In the rows, zero is written as 128.
Each row of numbers belongs to one of the objects below and depends on some of the facts about them. Some rows are named. Which object is each other row?

How the objects are related:
gototros (Δ meskes) (φ c)
kelan (χ pluflis)
vuvul (Δ futre) (φ i)
tosun (Δ lalum) (φ n)
didror (Δ sizul) (χ gasol) (φ p)
ferom (Δ buskom)
nodran (Δ vedrek) (φ c)
flimis (Δ skoflom) (χ rumir) (φ h)
sogruk (Δ topum) (χ trubu, futre) (φ e)
butrek (Δ flipi) (φ d)
stubris (Δ flivil) (φ d)
stibril (Δ nobruflok) (χ pubru) (φ d)
klimak (χ vomur)
sisik (Δ pleklo) (χ tukom, karim) (φ c)
tuple (Δ vapli) (φ p)
stekin (Δ flusko) (χ futre) (φ g)
sebru (Δ bebrin)
skigu (χ radram)
tukom (Δ buskom) (φ c)
drade (Δ mobro) (φ m)
pigrol (Δ mobro) (φ g)
klaklis (Δ meskes)
dokan (Δ stefle)
gitro (Δ zibrufa)
gasol (Δ flipi) (φ k)
plaser (Δ stefle) (φ n)
ludak (Δ lalum) (φ g)
vomur (Δ meskes) (φ a)
droklol (χ brikor)
klapa (Δ skivoflos) (φ j)
migronis (Δ gudrilar) (φ d)
trubu (Δ pluni) (φ d)
pubru (Δ mobro) (φ a)
drufak (Δ pleklo) (χ plobrus) (φ e)
zoflun (Δ stefle)
bruvur (Δ skigu) (χ ludak, pavas) (φ m)
bamustor (Δ skivoflos)
skeklak (Δ vapli) (χ stefle, pigrol)
filik (Δ moklen) (φ j)
flakan (Δ meskes) (φ b)
drozes (Δ skigu) (φ l)
trebakik (Δ topum) (φ f)
suklufol (Δ skivoflos) (φ m)
labol (Δ losa) (φ a)
kilak (Δ vedrek) (χ giplar) (φ d)
bilu (Δ futre)
pafla (Δ flivil) (φ i)
kares (Δ grosos) (φ c)
bugrode (Δ flivil) (χ flota) (φ f)
rurem (Δ futre) (φ a)
tidral (Δ flusko) (χ pletim, linim) (φ m)
bogri (Δ futre)
skure (Δ pleklo) (φ m)
bregil (Δ linu)
dratro (Δ meskes) (φ n)
grusta (Δ skivoflos) (φ d)
vagos (Δ losa) (χ klapa) (φ h)
todrem (Δ sizul) (φ d)
vagon (Δ skivoflos) (χ skure) (φ g)
tetim (Δ skoflom) (φ f)
losa (χ flefli)
lalum (χ tenen)
britrar (Δ bropavek) (φ g)
dogrovur (Δ droklol) (φ c)
kiton (Δ flipi) (χ todrem) (φ p)
bruklabo (Δ stigru) (χ skoflom) (φ q)
tenen (Δ stefle) (φ d)
zibrufa (χ migronis, trastus)
gibun (Δ grosos)
deple (Δ gudrilar) (φ m)
diplin (Δ kelan) (φ c)
brikor (Δ sizul)
pleza (Δ flipi) (χ trebakik)
seku (Δ skigu) (χ koskek) (φ i)
rarudok (χ gibun)
motum (Δ skigu) (φ j)
drevu (Δ skoflom) (φ e)
drosen (Δ bidrun)
klebrum (Δ flivil) (χ gadror) (φ q)
rumir (Δ bidrun) (φ l)
pluvun (Δ linu) (φ l)
ziklu (Δ lezir) (φ a)
giplar (Δ vapli) (φ d)
feren (Δ nobruflok) (φ a)
pletim (Δ rarudok) (φ p)
lafir (Δ buskom) (φ i)
dugrur (χ skoflom, vomur)
pluflape (Δ flipi) (φ f)
leklon (Δ klimak) (φ j)
fozuk (Δ flipi) (φ c)
seri (Δ droklol)
liklis (Δ pluni) (φ e)
fuvim (Δ mobro) (φ o)
kebol (Δ linu) (χ rumir) (φ c)
koskek (Δ dugrur) (φ j)
fugre (Δ linim) (φ g)
fluski (Δ futre) (φ f)
radram (Δ flivil)
takosi (Δ flipi) (χ linim) (φ a)
flefle (Δ vapli) (χ pavas) (φ j)
brulil (Δ kelan) (χ bidrun) (φ h)
stabren (Δ dolil) (φ m)
skivoflos (χ razik)
defloklo (Δ trokobros) (φ a)
volur (Δ stefle) (φ e)
fadrum (Δ flipi) (φ g)
rapul (Δ rarudok) (φ b)
sizul (χ fugre)
brogrok (Δ flusko) (χ stigru, bogri, fugre) (φ e)
brokla (Δ karim) (χ britrar)
flusok (Δ flivil) (φ m)
linu (χ tagregu)
klatrak (Δ buskom) (χ tagregu) (φ f)
zaplu (Δ pleklo) (φ g)
razik (Δ karim) (φ f)
nakon (χ mobro, rapul)
trifli (Δ lezir) (χ bogri)
stodretro (Δ stefle) (φ a)
pluflis (Δ pleklo) (φ o)
moma (Δ vapli) (χ deple) (φ n)
dokle (Δ futre) (φ g)
pabrel (Δ bidrun) (χ nodran) (φ k)
zipi (Δ flivil) (φ b)
skaven (Δ meskes)
plobrus (Δ meskes) (φ l)
trastus (Δ topum) (φ i)
topum (χ flakan, bebrin)
ribrun (Δ gudrilar) (φ a)
moklen (χ feren)
drabetrem (Δ flivil)
gadror (Δ flipi)
moplas (Δ flipi) (χ plobrus)
tagregu (Δ lezir) (φ e)
flefli (Δ vapli) (φ g)
pavas (Δ moklen) (φ a)
flota (Δ droklol) (φ m)
gapem (Δ skoflom) (φ i)

Named rows:
motum: [156 147  98  98 122 143 148 139 131 173 178 129 135 107 121 106 173 112
 138 170 144 166 122 121  91 117  95 135 140 131 147 165 126 102  92 114]
deple: [119 125 135 116 133 149 143 131 133 139 126 131 120 125 136  93 132 102
 128 127 121 138 151 125 117 118 117 118 118 124 125 129 128 143 134 123]
vagos: [119 156 146 102 116  82  91 121 125 145 145 107 146 131  99 168 160 155
 100 146 166 123  75 171 123 148 132 129 124 167  96 128 163 125  74 145]
sogruk: [ 99 102 127 101 144 157 115 246  63  96 141 118  56 162 226 173  86 118
  51  83 122  93 149 135 225 115 192  95  94 111 113 159 127  83 179  15]
takosi: [168 165  88 169 106 128  74  78 187 146 151 177 100  87  95 164  64 119
 133 122 114 114 120 143 111 116 138 164 116 168  66  95  58  76 128 217]
kebol: [149 139 115 103 112 117 124 140 113 149 170 119 124 117 124 142 157 129
 125 154 158 134  98 140 115 128 121 137 125 149 115 155 135  94  91 111]
droklol: [134 127 106 122 116 127 136 127 109 124 123 129 126 132 125 165 129 150
 149 137 143 125 100 123 136 131 140 128 125 117 131 135 116  94 122 118]
drufak: [120  65 147 139 123 158 135 164  88  78 134 112  48 133 191 129  92  99
 140  90 139  56 147 116 172 119 183 114  78 136  77 144 123 100 160  59]
zaplu: [126 111 131 134 141 124 127 138 132 104 123 120 129 137 138 121 111 123
 126 114 111 110 140 125 133 123 139 138 133 137 127 114 124 130 154 126]
bropavek: [122 131 115 118 126 143 142 120 118 133 108 131 129 132 122 145 134 141
 148 134 136 135 115 122 129 131 134 115 121 108 137 129 121 117 123 127]
skoflom: [ 93 126 141 154 135 141 162  47 188 172  62 159  86 126 187 104 163 184
 121 191 160  95 194  98 136 129 114  93 151 118 218 130 168 159 111 134]
mobro: [107 133 126 107 136 159 151 116 128 142  94 132 135 135 118 119 137 126
 146 132 127 148 130 123 118 127 123 103 116 102 137 119 122 138 129 137]
plobrus: [145 140 101 129 138 143 148 128 160 107 106 143 157 107 125  76 114 104
 123  75  94 131 153 109 112 102  84 124 136 119 180 104 104 166 178 131]
tosun: [111 147 150 109 116 111 109 120 126 150 133 120 129 126 116 135 148 126
 110 138 155 130 110 156 124 136 125 115 111 146  98 134 153 140  94 133]
trifli: [128 110 107 219 164 105  56 160 146 126 190 114 136 118 102 158 116 125
 180 113 132 153 121 104 139 152 163 142 154  93 126 199 152 169  79  89]
bamustor: [129 128 128 120 129 125 129 133 129 132 139 124 128 128 131 119 131 119
 126 134 130 129 131 129 121 124 125 133 129 136 123 132 130 125 128 123]
pigrol: [112 115 141 124 149 143 137 133 140 112 108 124 133 139 133  97 117 111
 122 109 102 121 153 125 124 121 129 126 126 129 129 103 125 151 159 138]
feren: [117 157 136 136 110 101 126 105 142 141 107 152 155 129 115 112  99 111
 116 126 109 161 154 140 125 119  96 138 140 117 125 111 119 159 153 159]

Rows to name:
No name comes twice in this set of rows, the named rows included.
[121 145 134  94 131 149 139 128 135 168 142 124 132 117 118  97 167 108
 122 148 142 155 129 136  99 125 106 110 118 131 125 142 143 141  95 130]  nodran
[115 122 153 126 171 127 135 122 134 110 111 121 125 141 135 107 118  99
 124 120 103 129 153 111 120 104 136 128 123 129 132 102 133 145 163 135]  flefli
[152 132 126 125 134  91 120 133 104 115 161 116 116 128 135 161 126 121
 127 145 141 123 108 122 128 108 141 152 127 147 118 137 131  85 130 110]  skeklak
[128 120 116 168 110 104 143  64 159 147  98 151  79 123 192 163 151 210
 127 193 179  72 153 101 156 135 135 124 159 135 207 146 159 102 106 112]  klimak
[123 136 127 118 146 128 141 111 113 132 111 126 123 135 123 152 134 127
 149 143 137 144 116 111 123 113 138 118 117 109 137 125 128 112 129 126]  vapli
[197  86 165 136  59  86 182 111  40  77 150  90 128 149 116 109 139 133
 180 127 139 102  88 108 112 136 102 178 141 137 101 157 151 124 124  83]  bruvur
[144 117  71 142 126 138  90 113 177 126 172 146  96  67 127 155 102  96
 171 135 156  88 117 136 108 109 163 147  87 178  73 114  69  39 122 163]  tidral
[ 89 100 134 223 203 144  71 151 176 120 141 117 146 130  99 102 108 102
 178  86  93 162 167  93 130 150 160 115 148  73 141 165 153 233 111 115]  fugre
[144  91 123 138 179 119 131 103 191 126 140  99 102 128 180 134 213 225
 100 197 164  35 130 100 119 144 152 136 183 195 231 129 188  99  84 122]  bruklabo
[157  83 193 133 101 119 193  99  75  74  97  93 147 163 106  60 135 120
 170 103 100 111 126 105 102 136  95 151 141 124 119 114 155 187 152 120]  ludak
[116 167 132 179  99  82 132  35 211 160  69 178 113  95 182  91 131 166
  83 143 155  92 202 116 142 114  63 112 159 137 228 121 164 198 137 140]  vomur
[116  44 127 251 165 138  53 191 110  74 189 101  56 121 161 166  76 104
 200  67 139  85 141  85 189 152 226 122 105  88  83 217 150 154 105  22]  brogrok
[ 88  73 171 125 147 199 153 151 113 100  98 121  58 133 183  73 105  73
 135  81 119  83 183 113 153 116 164  80  66 115  88 125 129 157 164  83]  tagregu
[ 92 118 113 210 183 151  80 137 158 145 135 125 144 126  86 138 126 124
 202 109 123 182 135  92 130 156 159 101 140  49 147 184 149 208  79 108]  stigru

The same objects again, as new rows of numbers:
Some objects and their rows:
rapul: [133 147 129 136 134 131 168 123 116  97 123 147 114 126 138 138 140 158
 121 137 114 105 180 149  98 110 142 121 119]
nobruflok: [140 148 124 142 141 138 141 102 123 119 135 118 103 140 141 122 162  90
 118 136 114 136 132 107 132 121 119 109 128]
feren: [100 112 125 117 118 107 134 126 130 123  99 130 139 112  95 134  94 170
 129 117 147 133  98 113 114 159 131 120 140]
volur: [103 129 148 117 140 113 127 100 136 109 106 142 130 127 113 129  98 155
 124 134 133 109 106 120 131 110 158 123 142]
mobro: [139 148 125 141 141 138 139 104 124 118 135 118 104 140 141 123 161  91
 118 136 113 136 133 107 133 119 119 109 127]
drufak: [125   4 126 126 158 135 107 123 110 142 141 152 152 130 156 117  95 155
 108 165  94 124 103 139 146 138 157 160  80]
futre: [130 157 126 144 149 145 121 105 130 111 125 133 116 146 132 125 152  83
 125 134 109 136 137 103 134  99 124 110 131]
sogruk: [107  97 108 126 111 113  99 156 124 138 141 164 163 116 115 141 110 138
 118 128 120 132 124 134 153 110 146 159 142]
losa: [133 116 103 140 121 144 110 145 113 135 159 142 130 137 149 120 167  80
 130 140 110 142 141 118 166  99 123 146 122]
fadrum: [137 130 121 107 117 145 133 146 145 112 139  99 111 143 116 114  92 126
 148 107 142 125  98 175  87 155 106 116 154]
bamustor: [143 155 143 132 151 129 124 111 131 126 132 106 114 153 145 126 146 109
 120 137 114 130 143 115 125 109 128 111 123]
diplin: [122 122 143 126 123 126 138 127 147 127  93 128 133 100 106 133  99 146
 132 108 152 118 106 143 115 160 124 128 128]
lafir: [130 126 153 133 134 110 138 104 151 131 118 135 125  99 118 148 102 135
  92 122 126 104 108 155 131 134 154 136 146]
tidral: [105  84 119 124 104 116  87 161 144 154 120 158 172  95  98 139  86 130
 127 108 143 133  87 142 158 140 136 166 145]
gototros: [154 126 157 127 127 109 139 130 129 169 121 154 139  93  95 123  94 168
 130  96 160  81 104 127 108 163  99 112 131]
drozes: [123 139 127 122 142 113 123 112 121 124 130 109 121 155 129 125 133 134
 122 138 120 142 124  92 124 122 131 107 133]
skaven: [176 159 153 134 154 114 130 113 112 169 163 134 119 145 133 116 143 130
 119 125 123  94 141  98 117 117 101  95 125]
drevu: [116 123 136 124 131 105 136 111 133 123 117 129 128 118 114 140 107 154
 107 128 129 121 111 123 123 134 146 123 143]

Which object is each row?
No name comes twice in this set of rows, the named rows included.
[124  95 132 130 115 116 107 147 141 147 142 161 154  96 127 146 106 124
 105 126 123 110 117 167 164 112 158 172 141]  seku
[158  32 106 114 161 170 102 140 106 128 201 113 118 188 183  90 113 110
 130 168  75 132 113 169 117 122 127 142  96]  moplas
[ 98 119 118 124 119 110 124 129 131 123  98 142 149 113  86 138  90 162
 128 111 142 138 102 112 110 153 128 121 146]  pavas
[137 122 118 131 130 137  96 152 119 142 159 135 140 148 153 123 152  97
 133 141 110 136 151 125 157  91 129 148 119]  brokla
[158 136 153 132 133 104 157 122 115 155 140 168 129 101 110 131 111 178
 112 113 137  69 139 134 103 135 118 113 132]  dratro
[125 137 156 123 140 140 121 124 151 120  87 120 129 124 119 122 109 128
 148 116 148 118 116 134 122 132 126 122 119]  dokle
[166 152 136 142 145 124 143 105 108 154 159 139 108 134 133 114 158 109
 116 126 121 105 132  92 126 125  98  96 128]  meskes
[142 119  96 108 116 144  97 172 120 123 198 117 123 176 151 111 128  99
 141 136 105 136 132 165 128  95 121 142 152]  pleza
[165 150 143 137 139 114 170 127  99 138 151 173 120 120 127 129 136 180
 120 124 123  66 179 132  90 113 117 106 120]  flakan
[120 104  80 100  98 143 113 192 108 106 174 131 133 164 133 109 115 143
 163 129 123 137 137 162 106 114 116 141 145]  kiton

Now the same objects, written a new way:
Named rows:
tosun: [102 130 134 106 120 152 105 124 131 119  73 105 115 124 168 129 128 121
  94 102 107 141 102  82 135 170 107 104]
zoflun: [127  99 148 106 153 137 144 127 131 137 133 127 127 130 123 116 140 156
 135 146 132 117 114 149 131 127 142 156]
ludak: [135 141 125 154 142 137 135 155  96 138 110 132 134 131 103 114 126 105
 154 101 133 104 129 115 128 102 114 125]
dugrur: [150 115 140 111 124 131 132  95 161 116 165 129  90 138 138 123 155 152
  94 165 132 136 114 152 116 136 155 161]
drade: [ 96 110  98 120  96 109 111 137 121 139 126 168 150  91  63 161  83 136
 136 134 124 151 156 146 108 147 150  70]
losa: [126  94 138 111 140  94 130 109 191 105 160 113 136 128 185 125 134 136
 135 185 113 176 118 178 120 143 140 173]
lalum: [137 101 138 110 134 118 137 101 182 111 159 116 122 127 182 117 139 138
 125 172 120 160 116 172 116 137 146 167]
pleklo: [133 105 140 109 150 132 141 123 137 135 141 144 106 136 129 112 147 127
 125 141 119 130 110 155 117 122 146 166]
skoflom: [117 101 143 116 162 136 145 136 105 158 123 156 107 151 111 105 139 111
 147 112 119 117 118 158 124 118 134 170]
karim: [130  99 150 124 176 132 139 159 113 167 113 164 126 147 118 111 150  98
 141 113 121 119 118 146 124 115 143 168]
feren: [126 136 161 116 151 140 135 148 104 178 100 150 113 163 140 127 139 137
 115 108 123 108 124 131 152 111  75 148]
flivil: [132 103 128 127 168 137 130 129 132 132 167 140 112 153 126 101 142 121
 112 147 124 154 123 157 137 141 135 160]
kiton: [ 92 148  87 108  70 133 101  85 144 131  91 147 143 109 134 185  90 141
  80 126 124 177 128  87 107 187 145  28]
sizul: [147 119 136 114 146 134 135 105 179 110 154 132 120 113 137 119 167 129
 113 167 137 156  89 145 108 140 163 162]
bilu: [135  92 149  95 132 115 131 138 149 130 121 136 125 140 123  77 153 138
 108 134 152 111 117 145 127 119 140 151]
suklufol: [ 97 116  97 123  94 110 113 132 118 137 123 167 153  90  68 155  86 136
 141 131 128 157 155 150 105 149 151  80]
vuvul: [130 121 130 126 104 106 119 150 139 122 121 132 136 115 109 106 120 131
 122 123 150 121 139 130 111 121 137 110]
flimis: [115 136 140 100  87  72 113 103 141 121 160  92 120 117 129 140 103 169
  91 134  96 140 151  99 110 168 164 135]

Rows to name:
No name comes twice in this set of rows, the named rows included.
[127 153 100 145 120 157 138 121  85 124 117 114  97 144  67  96 114 103
 165  88 151  94 116 121 142  96 106 122]  britrar
[129 102 183 101 133  67 126 121 166 149 173 131 128 148 198 149 136 164
 100 172  98 150 155 166 115 147 142 186]  kelan
[124 103 151 104 147 123 138 146  96 173 116 176  94 164  96  79 149 112
 114  97 133  92 134 142 113 111 132 156]  futre
[143 145 136 137 106 113 124 144 126 118 125 117 140 127 132 106 129 125
 125 120 156 109 143 116 118 109 116 119]  dokle
[101 150 142 109 116 138 104  96 156 105  97  80 124  94 184 161 120 163
  83 129  97 153  93  78 125 175 111 122]  moma
[138 144 133 140 125 120 126 134 119 117 139 117 139 122 128 131 123 131
 138 122 140 114 133 117 133 120 130 129]  zaplu
[ 91  69  65 123  97 162 132 148  75 113  99 173 163 105  56 129  89  96
 176 111 133 130 152 165 128 123 149  43]  skure
[127 129 142 130 161 166 139 157 113 156  93 147 121 146 130 108 144 122
 138 107 140 106 103 124 148 107  89 134]  pavas
[105  99 129 106 154 140 146 125 101 149 116 133  82 164 115  87 110 102
 178 114 115 113 121 183 140 111 111 166]  stefle
[120 128 132 152 149 107 133 159 112 123 106 102 178 131 159 139  87 112
 203 125 103 131 146 141 146 106  84 146]  flefli
[133 127 109 154 134 123 116 139 122 128 162 131 140 127 105 117 111 131
 114 132 132 155 146 133 136 146 124 116]  pafla
[133 101 141 117 170 117 127 170 152 147 101 143 142 125  97  68 143 111
 151 111 156 120  96 139 124 107 126 154]  bogri

